How the items are linked:
q491 ka q61
q491 po q279
q491 vo q51
q491 zo q919
q491 li q401
q491 fe q263
q38 ka q311
q38 po q504
q38 vo q584
q38 zo q347
q38 li q541
q38 fe q304
q228 ka q284
q228 po q51
q228 vo q120
q228 zo q841
q228 li q263
q228 fe q69
q284 ka q564
q284 po q721
q284 vo q664
q284 zo q274
q284 li q707
q284 fe q811
q279 ka q69
q279 po q886
q279 vo q919
q279 zo q545
q279 li q739
q279 fe q452
q35 ka q970
q35 po q288
q35 vo q836
q35 zo q901
q35 li q161
q35 fe q234
q448 ka q584
q448 po q415
q448 vo q541
q448 zo q696
q448 li q708
q448 fe q136
q796 ka q234
q796 po q311
q796 vo q293
q796 zo q879
q796 li q408
q796 fe q327
q664 ka q371
q664 po q274
q664 vo q40
q664 zo q240
q664 li q61
q664 fe q284
q819 ka q942
q819 po q63
q819 vo q564
q819 zo q606
q819 li q664
q819 fe q150
q901 ka q529
q901 po q712
q901 vo q313
q901 zo q161
q901 li q796
q901 fe q288
q439 ka q177
q439 po q953
q439 vo q694
q439 zo q304
q439 li q504
q439 fe q584
q791 ka q19
q791 po q685
q791 vo q22
q791 zo q892
q791 li q303
q791 fe q590
q694 ka q327
q694 po q304
q694 vo q309
q694 zo q38
q694 li q347
q694 fe q439
q953 ka q408
q953 po q541
q953 vo q304
q953 zo q121
q953 li q136
q953 fe q347
q415 ka q347
q415 po q718
q415 vo q696
q415 zo q615
q415 li q687
q415 fe q344
q177 ka q901
q177 po q408
q177 vo q327
q177 zo q131
q177 li q309
q177 fe q879
q836 ka q590
q836 po q901
q836 vo q786
q836 zo q313
q836 li q360
q836 fe q35
q136 ka q38
q136 po q344
q136 vo q448
q136 zo q415
q136 li q615
q136 fe q683
q606 ka q579
q606 po q284
q606 vo q53
q606 zo q664
q606 li q240
q606 fe q63
q919 ka q228
q919 po q545
q919 vo q171
q919 zo q401
q919 li q76
q919 fe q279
q886 ka q491
q886 po q993
q886 vo q545
q886 zo q46
q886 li q443
q886 fe q76
q133 ka q687
q133 po q579
q133 vo q88
q133 zo q115
q133 li q290
q133 fe q942
q212 ka q696
q212 po q581
q212 vo q687
q212 zo q244
q212 li q88
q212 fe q534
q311 ka q360
q311 po q309
q311 vo q879
q311 zo q300
q311 li q439
q311 fe q131
q131 ka q161
q131 po q694
q131 vo q311
q131 zo q309
q131 li q584
q131 fe q408
q22 ka q993
q22 po q892
q22 vo q749
q22 zo q970
q22 li q529
q22 fe q791
q879 ka q288
q879 po q300
q879 vo q177
q879 zo q408
q879 li q694
q879 fe q311
q541 ka q439
q541 po q696
q541 vo q121
q541 zo q683
q541 li q344
q541 fe q448
q615 ka q541
q615 po q212
q615 vo q708
q615 zo q687
q615 li q877
q615 fe q718
q171 ka q120
q171 po q401
q171 vo q263
q171 zo q452
q171 li q886
q171 fe q919
q53 ka q115
q53 po q664
q53 vo q150
q53 zo q40
q53 li q811
q53 fe q606
q408 ka q712
q408 po q439
q408 vo q131
q408 zo q694
q408 li q38
q408 fe q300
q371 ka q88
q371 po q53
q371 vo q290
q371 zo q150
q371 li q63
q371 fe q564
q360 ka q71
q360 po q796
q360 vo q288
q360 zo q293
q360 li q177
q360 fe q161
q564 ka q133
q564 po q606
q564 vo q371
q564 zo q53
q564 li q40
q564 fe q819
q739 ka q171
q739 po q443
q739 vo q76
q739 zo q19
q739 li q981
q739 fe q46
q115 ka q877
q115 po q371
q115 vo q36
q115 zo q290
q115 li q819
q115 fe q579
q234 ka q892
q234 po q360
q234 vo q35
q234 zo q288
q234 li q712
q234 fe q313
q63 ka q68
q63 po q811
q63 vo q606
q63 zo q284
q63 li q274
q63 fe q40
q244 ka q708
q244 po q133
q244 vo q877
q244 zo q88
q244 li q36
q244 fe q581
q504 ka q309
q504 po q136
q504 vo q347
q504 zo q448
q504 li q696
q504 fe q121
q529 ka q32
q529 po q836
q529 vo q685
q529 zo q786
q529 li q234
q529 fe q303
q161 ka q786
q161 po q327
q161 vo q360
q161 zo q796
q161 li q879
q161 fe q712
q911 ka q136
q911 po q877
q911 vo q718
q911 zo q534
q911 li q581
q911 fe q687
q36 ka q534
q36 po q290
q36 vo q942
q36 zo q68
q36 li q564
q36 fe q115
q604 ka q718
q604 po q36
q604 vo q581
q604 zo q942
q604 li q579
q604 fe q88
q424 ka q545
q424 po q749
q424 vo q443
q424 zo q32
q424 li q791
q424 fe q981
q993 ka q279
q993 po q981
q993 vo q46
q993 zo q424
q993 li q32
q993 fe q19
q687 ka q683
q687 po q244
q687 vo q911
q687 zo q877
q687 li q604
q687 fe q212
q579 ka q244
q579 po q564
q579 vo q115
q579 zo q371
q579 li q150
q579 fe q68
q347 ka q300
q347 po q448
q347 vo q953
q347 zo q541
q347 li q683
q347 fe q504
q288 ka q303
q288 po q293
q288 vo q901
q288 zo q712
q288 li q327
q288 fe q360
q401 ka q841
q401 po q739
q401 vo q452
q401 zo q76
q401 li q993
q401 fe q545
q581 ka q615
q581 po q942
q581 vo q244
q581 zo q133
q581 li q115
q581 fe q604
q263 ka q707
q263 po q452
q263 vo q491
q263 zo q279
q263 li q545
q263 fe q171
q344 ka q504
q344 po q911
q344 vo q415
q344 zo q718
q344 li q212
q344 fe q708
q811 ka q819
q811 po q61
q811 vo q284
q811 zo q721
q811 li q120
q811 fe q240
q303 ka q749
q303 po q35
q303 vo q529
q303 zo q836
q303 li q313
q303 fe q71
q327 ka q313
q327 po q131
q327 vo q796
q327 zo q311
q327 li q300
q327 fe q177
q970 ka q424
q970 po q303
q970 vo q590
q970 zo q529
q970 li q786
q970 fe q892
q696 ka q953
q696 po q615
q696 vo q683
q696 zo q708
q696 li q911
q696 fe q415
q51 ka q721
q51 po q919
q51 vo q841
q51 zo q171
q51 li q452
q51 fe q491
q68 ka q581
q68 po q819
q68 vo q579
q68 zo q564
q68 li q53
q68 fe q290
q150 ka q36
q150 po q40
q150 vo q819
q150 zo q63
q150 li q284
q150 fe q53
q274 ka q53
q274 po q120
q274 vo q240
q274 zo q707
q274 li q69
q274 fe q721
q492 ka q240
q492 po q263
q492 vo q69
q492 zo q491
q492 li q919
q492 fe q841
q290 ka q604
q290 po q150
q290 vo q68
q290 zo q819
q290 li q606
q290 fe q371
q61 ka q63
q61 po q69
q61 vo q721
q61 zo q228
q61 li q841
q61 fe q707
q534 ka q415
q534 po q604
q534 vo q212
q534 zo q581
q534 li q133
q534 fe q877
q892 ka q981
q892 po q71
q892 vo q970
q892 zo q303
q892 li q836
q892 fe q685
q293 ka q35
q293 po q879
q293 vo q712
q293 zo q177
q293 li q131
q293 fe q796
q452 ka q492
q452 po q76
q452 vo q279
q452 zo q886
q452 li q46
q452 fe q401
q304 ka q131
q304 po q121
q304 vo q38
q304 zo q504
q304 li q448
q304 fe q953
q981 ka q886
q981 po q22
q981 vo q424
q981 zo q749
q981 li q590
q981 fe q148
q584 ka q879
q584 po q347
q584 vo q439
q584 zo q953
q584 li q121
q584 fe q38
q707 ka q40
q707 po q492
q707 vo q61
q707 zo q69
q707 li q51
q707 fe q120
q749 ka q46
q749 po q970
q749 vo q32
q749 zo q590
q749 li q685
q749 fe q22
q46 ka q919
q46 po q424
q46 vo q739
q46 zo q443
q46 li q148
q46 fe q993
q685 ka q148
q685 po q786
q685 vo q892
q685 zo q71
q685 li q35
q685 fe q529
q545 ka q51
q545 po q46
q545 vo q401
q545 zo q739
q545 li q19
q545 fe q886
q942 ka q212
q942 po q68
q942 vo q133
q942 zo q579
q942 li q371
q942 fe q36
q19 ka q452
q19 po q148
q19 vo q993
q19 zo q981
q19 li q749
q19 fe q443
q309 ka q796
q309 po q38
q309 vo q300
q309 zo q584
q309 li q953
q309 fe q694
q708 ka q121
q708 po q687
q708 vo q344
q708 zo q911
q708 li q534
q708 fe q615
q32 ka q739
q32 po q590
q32 vo q148
q32 zo q791
q32 li q892
q32 fe q749
q590 ka q443
q590 po q529
q590 vo q791
q590 zo q685
q590 li q71
q590 fe q970
q313 ka q685
q313 po q161
q313 vo q234
q313 zo q360
q313 li q293
q313 fe q901
q841 ka q274
q841 po q171
q841 vo q492
q841 zo q263
q841 li q279
q841 fe q51
q40 ka q290
q40 po q240
q40 vo q63
q40 zo q811
q40 li q721
q40 fe q664
q69 ka q811
q69 po q491
q69 vo q228
q69 zo q51
q69 li q171
q69 fe q492
q121 ka q694
q121 po q683
q121 vo q504
q121 zo q136
q121 li q415
q121 fe q541
q76 ka q263
q76 po q19
q76 vo q886
q76 zo q993
q76 li q424
q76 fe q739
q300 ka q293
q300 po q584
q300 vo q408
q300 zo q439
q300 li q304
q300 fe q309
q88 ka q911
q88 po q115
q88 vo q604
q88 zo q36
q88 li q68
q88 fe q133
q786 ka q791
q786 po q313
q786 vo q71
q786 zo q234
q786 li q288
q786 fe q836
q718 ka q448
q718 po q534
q718 vo q615
q718 zo q212
q718 li q244
q718 fe q911
q120 ka q664
q120 po q841
q120 vo q707
q120 zo q492
q120 li q491
q120 fe q228
q240 ka q150
q240 po q707
q240 vo q811
q240 zo q61
q240 li q228
q240 fe q274
q148 ka q76
q148 po q791
q148 vo q981
q148 zo q22
q148 li q970
q148 fe q32
q683 ka q304
q683 po q708
q683 vo q136
q683 zo q344
q683 li q718
q683 fe q696
q877 ka q344
q877 po q88
q877 vo q534
q877 zo q604
q877 li q942
q877 fe q244
q71 ka q22
q71 po q234
q71 vo q303
q71 zo q35
q71 li q901
q71 fe q786
q721 ka q606
q721 po q228
q721 vo q274
q721 zo q120
q721 li q492
q721 fe q61
q443 ka q401
q443 po q32
q443 vo q19
q443 zo q148
q443 li q22
q443 fe q424
q712 ka q836
q712 po q177
q712 vo q161
q712 zo q327
q712 li q311
q712 fe q293

The rows follow the links: the fewer symbols apart two items are, the more alike their rows tend to be.

Each row is also shifted at random along 3 hidden directions that mean nothing.

Some items, each with a row of numbers:
q615 [ 309    7 -310  394 -218  294 -101 -420 -210 -168 -189 -393 -379 -237   50 -280 -249   41   29  294    5 -115 -375  -71  174 -231]
q46 [  54  189 -100  -46  -25 -253  156   91  -39  137  -40  -15   91  -22   92  254  392 -263 -284 -221  211   79  272 -181  -40   10]
q38 [-247  118   11  136   69  304   12 -117 -307  141   57 -102  -65 -254 -352  -79 -254   18  128   46   90 -289 -374  -62   74 -250]
q492 [ 223  -54  -54 -400 -115 -231  137  393  -55 -194  228   38   33  118  370   57  319 -161 -103  -10  131  294  305   15  -75   74]
q919 [  18   25  -39 -247  -67 -280  135  256   37  -46   83   59   89  109  259  146  350 -178 -186 -113  131  228  333  -45  -76   89]
q504 [ -68  -16  143 -147   93  325   28  145 -344   21  283   14  -15 -168 -298 -142 -301   84  264  111   57 -207 -353   56   15 -216]
q694 [-180   76   74  275  127  240  -75 -269  -59  197 -118  -30  -12 -151 -391  -38 -280  116  117  -14  -57 -295 -303  -29   58 -118]
q448 [-202  -33  -36  372    8  270 -169 -392   17    9 -191 -140 -162 -112 -196 -186 -366  192  146  164 -152 -204 -341   26  107  -90]
q68 [ 406 -112 -331   77 -316   78  -46 -127 -107 -375  -41 -310 -348  -51  415 -263  -23   -6  -33  327   13  186  -77   12  101  -81]
q88 [ 292  -93 -323  236 -282  160 -105 -285  -82 -318 -144 -335 -375  -85  299 -299 -144   57   10  341  -48   73 -199   14  134 -102]
q35 [-294  205  171   80  223  -17   68  -27  -32  384  -32  140  229  -84 -413  240   38  -67  -49 -289   81 -238  -19 -117  -37  -45]
q545 [-163   39  -28  -21   -2 -318   41   46  233   64 -127   83  124  149  171  213  325 -111 -220 -190   16  163  357  -55  -61  180]
q304 [ 236   41  166 -290   99  339  112  296 -508   37  429   22   21 -229 -336 -114 -247    1  270   85  177 -225 -354   25   12 -295]
q171 [-436 -132  233 -547   89 -309  101  539  171  -69  282  327  279  290  201  155  263  -46   -9 -145   -8  269  412  135 -178  242]
q564 [ 286 -414  116 -201  -68  -77 -192  109  452 -410   36  164  -28  384  397 -236 -164  315  221  250 -387  331  159  334  -53  334]
q148 [ 462  290 -212  254  -43 -207  107 -188  -34  246 -248 -144   21 -131   -8  263  361 -277 -368 -245  220  -46  178 -270   30  -49]
q529 [-530   91  303   70  306 -165  -18  -21  309  380 -121  317  342  120 -361  287   47   51  -23 -344 -113 -144  160  -14 -100  185]
q993 [-331  117  119 -309   99 -261  174  355  -21  158  168  188  245   74    4  269  342 -201 -148 -275  180   81  317  -65 -116   63]
q721 [ 247  -64 -317  182 -266 -211  -57 -203  206 -240 -269 -208 -203  110  486  -57  222  -65 -227  118  -47  274  221  -41   49  121]
q664 [-429 -178 -130  -31 -173 -143  -64   -7  220 -281  -80  -46 -116  181  410 -100   89   46  -52  139 -121  274  191   85   -3  161]
q228 [ 401  -36 -178 -255 -198 -208  117  245  -73 -225  123  -71  -70   74  432   14  314 -184 -162   50  145  290  260  -27  -35   31]
q953 [-659   69  -55  619   52  252 -208 -613  123  173 -398 -159 -135 -140 -321 -104 -349  186   58   55 -190 -297 -340  -55  131  -66]
q311 [ 115   80  305 -302  240  226  112  325 -346  205  383  186  193 -150 -463   41 -186    8  245  -99  130 -254 -236   31  -50 -188]
q683 [-218   75 -150  159  -89  341    4 -169 -387  -40   49 -259 -238 -292 -149 -209 -248   -7   98  203  116 -207 -404  -66  118 -311]
q150 [-640 -331   25   57  -73 -125 -232 -118  535 -304 -188   94  -51  343  361 -165 -113  286   95  179 -395  274  171  247  -23  339]
q707 [ -90 -126  -95 -117 -140 -233   -6   92  208 -213  -46    3  -35  197  406    8  211  -31 -117   42  -57  297  290   59  -42  184]
q71 [1485   38  247 -104  213  -91   25  132  125  233   44  254  253   80 -238  185   38   21   28 -221  -39  -64  108   24  -86  100]
q901 [ 517  285   17   45  109  103  158   31 -350  315   69  -39   95 -265 -368  171   65 -192  -82 -194  274 -267 -140 -201   16 -239]
q749 [ 177  -18  249  156  245 -300 -120 -138  610  272 -298  327  311  288 -135  269  103  124  -95 -319 -276   20  332   55 -108  367]
q300 [ 519  -17  271  -88  215  218  -24   89 -105  142  175  167  136  -59 -392  -30 -290  148  253  -20  -53 -223 -240   89  -21  -75]
q401 [  12   67 -145  204  -65 -328  -19 -184  335   52 -324  -26   44  139  241  187  326 -104 -300 -163  -42  159  345 -102  -17  201]
q791 [-751  263  -28  353  122 -192   27 -283  184  396 -348   20  156  -44 -226  316  229 -141 -288 -344   59 -147  167 -217   -8   63]
q69 [ -22 -167  143 -611  -24 -242  124  591   27 -218  369  225  157  240  334   49  247  -71   29  -12   39  332  348  140 -144  161]
q212 [-287 -152  -78  144 -106  224 -136 -190   -7 -217  -44 -131 -218  -23   67 -272 -293  181  171  278 -153  -18 -247  101   82  -47]
q371 [ 646 -116 -326  -14 -328   46   -6  -30 -142 -406   20 -296 -330  -40  461 -249   26  -42  -34  317   41  225  -34    9   89  -83]
q327 [-136  270   70   -4  132  218  154   65 -452  301  178  -37   71 -314 -468   99  -67 -144   27 -125  273 -328 -270 -162   18 -309]
q696 [-740  -76  107  -41   53  300  -43   18 -193  -52  176  -15  -66 -113 -209 -186 -335  143  261  169  -46 -158 -324   91   36 -143]
q290 [-924  -48 -339  276 -275   35  -84 -306   -1 -247 -224 -317 -322  -61  334 -183   -7   -8  -99  237  -24  114  -61  -45  121  -54]
q836 [-635  256   39  440  178  -61  -31 -370  145  448 -349   24  146  -99 -393  266   49  -53 -175 -307    6 -269   -8 -185   21   11]
q36 [-108  -96 -344  309 -290  109 -121 -348   -3 -303 -232 -346 -367  -60  333 -273  -95   50  -50  315  -67  101 -134   -3  144  -60]
q309 [ 456  -33  337 -304  234  251   37  304 -224  115  363  216  169  -59 -400  -48 -297  128  318   -9    2 -207 -251  123  -58 -117]
q53 [ -58 -335   36 -143  -95 -114 -149   78  380 -357  -15  102  -50  319  409 -180  -67  224  121  203 -295  309  178  253  -44  281]

Complete each set of four: the symbols that take the first to the second take the third to the fourth, perhaps in another order.
Answer with the item's name.
A [ 420  116 -412  -54 -321 -174  157   61 -252 -201    1 -319 -216 -112  457   18  398 -326 -316   70  300  234  182 -187   59 -130]
B [ 583 -256  -44 -154 -137 -223  -80   97  339 -326  -34   61  -44  300  487  -77  120   95  -21  120 -195  359  298  160  -44  276]
C [-223  -89 -227  -21 -229  159  -15  -20 -233 -316   80 -247 -290 -100  252 -275 -101   -3   63  311   46   88 -188   25   83 -164]
D q877

A [-312  -25  -95  265  -43 -348 -107 -266  537   20 -412   32   47  238  266  155  262    1 -260 -144 -183  198  384  -27  -32  320]
B [  38 -131 -125  -29 -150 -241  -50    3  266 -214 -122  -11  -58  209  430   -4  197   -8 -134   59  -93  293  291   54  -23  205]
C [-200  137  214  -72  225 -166   79  121  102  328   13  240  293   46 -273  289  157  -70  -77 -329   49  -97  182  -60 -100   89]
D q19

A [-237  180  -21 -225   11 -242  206  270 -141  142  122   51  152  -31   50  262  396 -292 -235 -242  272   70  271 -149  -70  -22]
B [ 286   62  207  -48  187 -239   28   93  271  239  -68  255  287  154 -126  273  188  -24 -105 -294  -49    6  273  -14 -104  199]
C [ 102  -77 -275   32 -256 -164  -10  -55   99 -273 -118 -183 -186   81  475  -67  201  -73 -171  142    5  272  192  -14   35   80]
D q492

A [ 362   29  297 -110  253 -215   12  144  290  267  -10  340  346  179 -203  273  110   24  -23 -310  -90  -19  247   37 -130  213]
B [-534   62  336  127  331 -111  -65  -82  356  397 -160  326  348  129 -409  264  -40  116    1 -331 -170 -176  115   25  -93  197]
C [ 533   89  219  120  243  -33  -30  -89  165  323 -104  189  228   23 -361  191  -49   58   19 -234  -72 -187   14  -20  -40   79]
D q293

A [-138 -212 -156  -13 -189  -36  -90  -36  133 -338  -52 -106 -187  126  401 -194  -17   89   12  238 -130  244   65  106   27   92]
B [ 450 -201 -170 -120 -226  -79  -49   67   98 -378   26 -109 -186  132  476 -178   57   30   -4  242  -73  292  111  104   16   90]
C [  32   40 -409  -97 -355  -34  141   87 -353 -310   92 -359 -310 -145  469 -130  253 -253 -184  206  280  224   40 -126   83 -196]
D q811

A [   1   87    3 -300   -8 -270  177  330  -52   40  153   93  145   75  172  211  379 -221 -186 -180  188  166  317  -77  -82   61]
B [ 888  340 -339  436 -113 -194   88 -370  -31  248 -395 -271  -67 -178   22  250  366 -310 -438 -232  230  -62  138 -331   75  -83]
C [ 853  132   21  401  119  122  -84 -378   77  267 -263  -37   16 -118 -354   64 -158   66   -1  -99  -66 -266 -181  -88   57  -47]
D q584

A [-577  255 -178  141  -50 -260  134  -83  -13  208 -188  -88   58  -65   57  272  404 -293 -362 -254  223   25  245 -244   -2  -12]
B [ 348  267  -76  -40   18 -178  192  106 -183  235   19  -20  114 -126  -70  265  348 -299 -267 -271  295  -45  174 -223  -23  -91]
C [ 134 -133  523 -633  310  275   92  614 -291   65  638  396  282   -3 -438  -71 -343  168  471   -3    5 -174 -238  233 -126  -95]
D q121

A [ 562  181   87  113  146  138   47  -78 -200  278   11    2   78 -184 -389   89  -90  -48   20 -132  110 -271 -196 -114   22 -169]
B [  89  114  198  259  242   17  -72 -219  184  348 -195  147  192  -11 -420  169  -99   88   10 -223 -106 -251  -63  -40  -19   58]
C [-131  331  -86   17   37 -137  210   58 -246  315   -3  -44  112 -190 -161  308  349 -325 -281 -304  342 -110  126 -267  -12 -142]
D q981

A [ 245 -114 -190  165 -190  238 -102 -200 -113 -264  -49 -243 -302  -90  154 -299 -239  110  119  326  -77   11 -270   55  111 -111]
B [  60  -60  -61  -31  -88  317   -9   10 -331 -169  176 -160 -199 -177  -52 -258 -277   67  195  258   45  -97 -343   42   80 -228]
C [ 461  191 -218   19 -118 -257  145   21  -59   78  -99 -112    0  -47  191  206  422 -295 -336 -172  232  112  274 -210   -8  -13]
D q919

A [-167  -48 -448  422 -340   78 -127 -448   13 -297 -320 -426 -420  -88  382 -240  -31    4 -123  301  -42  110 -114  -59  161  -70]
B [ 340 -226 -134 -129 -214  -49  -55   72   81 -385   52  -91 -185  134  450 -214    8   65   32  256  -97  282   89  129    9   91]
C [ -36  184   95  -12  133  250  101   51 -393  234  177  -20   45 -271 -433   22 -157  -67  100  -68  189 -315 -303 -100   29 -273]
D q584

A [-147 -147 -296  301 -260 -104 -158 -336  309 -298 -340 -218 -262  133  453 -157   47   75 -131  212 -178  233  111   36   83  154]
B [-269  -32 -319  -40 -296  141   48   11 -343 -327  113 -324 -324 -158  312 -251  -12 -102  -10  306  157  103 -163  -43   98 -214]
C [-260 -127  322 -153  203  272  -66  126  -52   40  229  206  114   -1 -345 -132 -392  238  355   71 -142 -184 -270  183  -28  -32]
D q408

A [ 145  278   -8  192  106  -68   93 -130  -83  357 -132   -6  131 -159 -293  252  164 -180 -193 -272  174 -198   24 -214    5  -88]
B [-677  178  164  292  235   97  -47 -254   37  386 -168   85  143 -118 -490  149 -140   47   15 -214  -31 -328 -158  -87    7  -47]
C [-424 -226   61   48  -14  211 -167 -103  101 -205    5   -2 -117   65   17 -262 -363  270  246  256 -242   -5 -223  190   36   37]
D q579

A [ 136   39  -16  -13   -8  340   32    6 -403  -19  196 -139 -142 -245 -214 -184 -273   26  187  173  116 -210 -392  -12   76 -285]
B [ 465    6  -77  156  -52  319  -51 -169 -270  -56   27 -186 -202 -209 -149 -212 -298   78  157  196   22 -176 -381   -4  103 -228]
C [ 236  259 -177   93  -52 -236  146  -34  -78  195 -132  -92   48  -93   38  257  392 -301 -341 -237  251   15  224 -246   -4  -35]
D q424

A [-105 -259   93 -296  -50  197  -54  234  -96 -319  297   35 -100   64  120 -284 -271  185  302  294 -119   96 -162  227   -3  -22]
B [ 719 -148 -182 -131 -228  204  -14   78 -263 -379  177 -220 -288  -73  278 -320 -152   35  143  358   32  104 -201   71   76 -156]
C [ -43  143  -41   90   31 -276   57  -49  166  196 -185   48  131   55   32  270  325 -158 -269 -257   75   53  297 -139  -44  121]
D q424

A [ 122  -24 -382  204 -307 -167  -31 -231  103 -257 -247 -281 -260   34  495  -80  219 -111 -240  142   13  242  163  -76   76   49]
B [ 144  -18 -160 -436 -204 -160  197  427 -274 -251  305  -79  -62    6  416  -14  320 -244 -121   79  262  288  211  -39  -36  -64]
C [-402 -276  276 -110  134  231 -173   56  154 -133  132  200   28  139 -144 -226 -445  353  388  184 -302  -49 -226  277  -21   91]
D q911

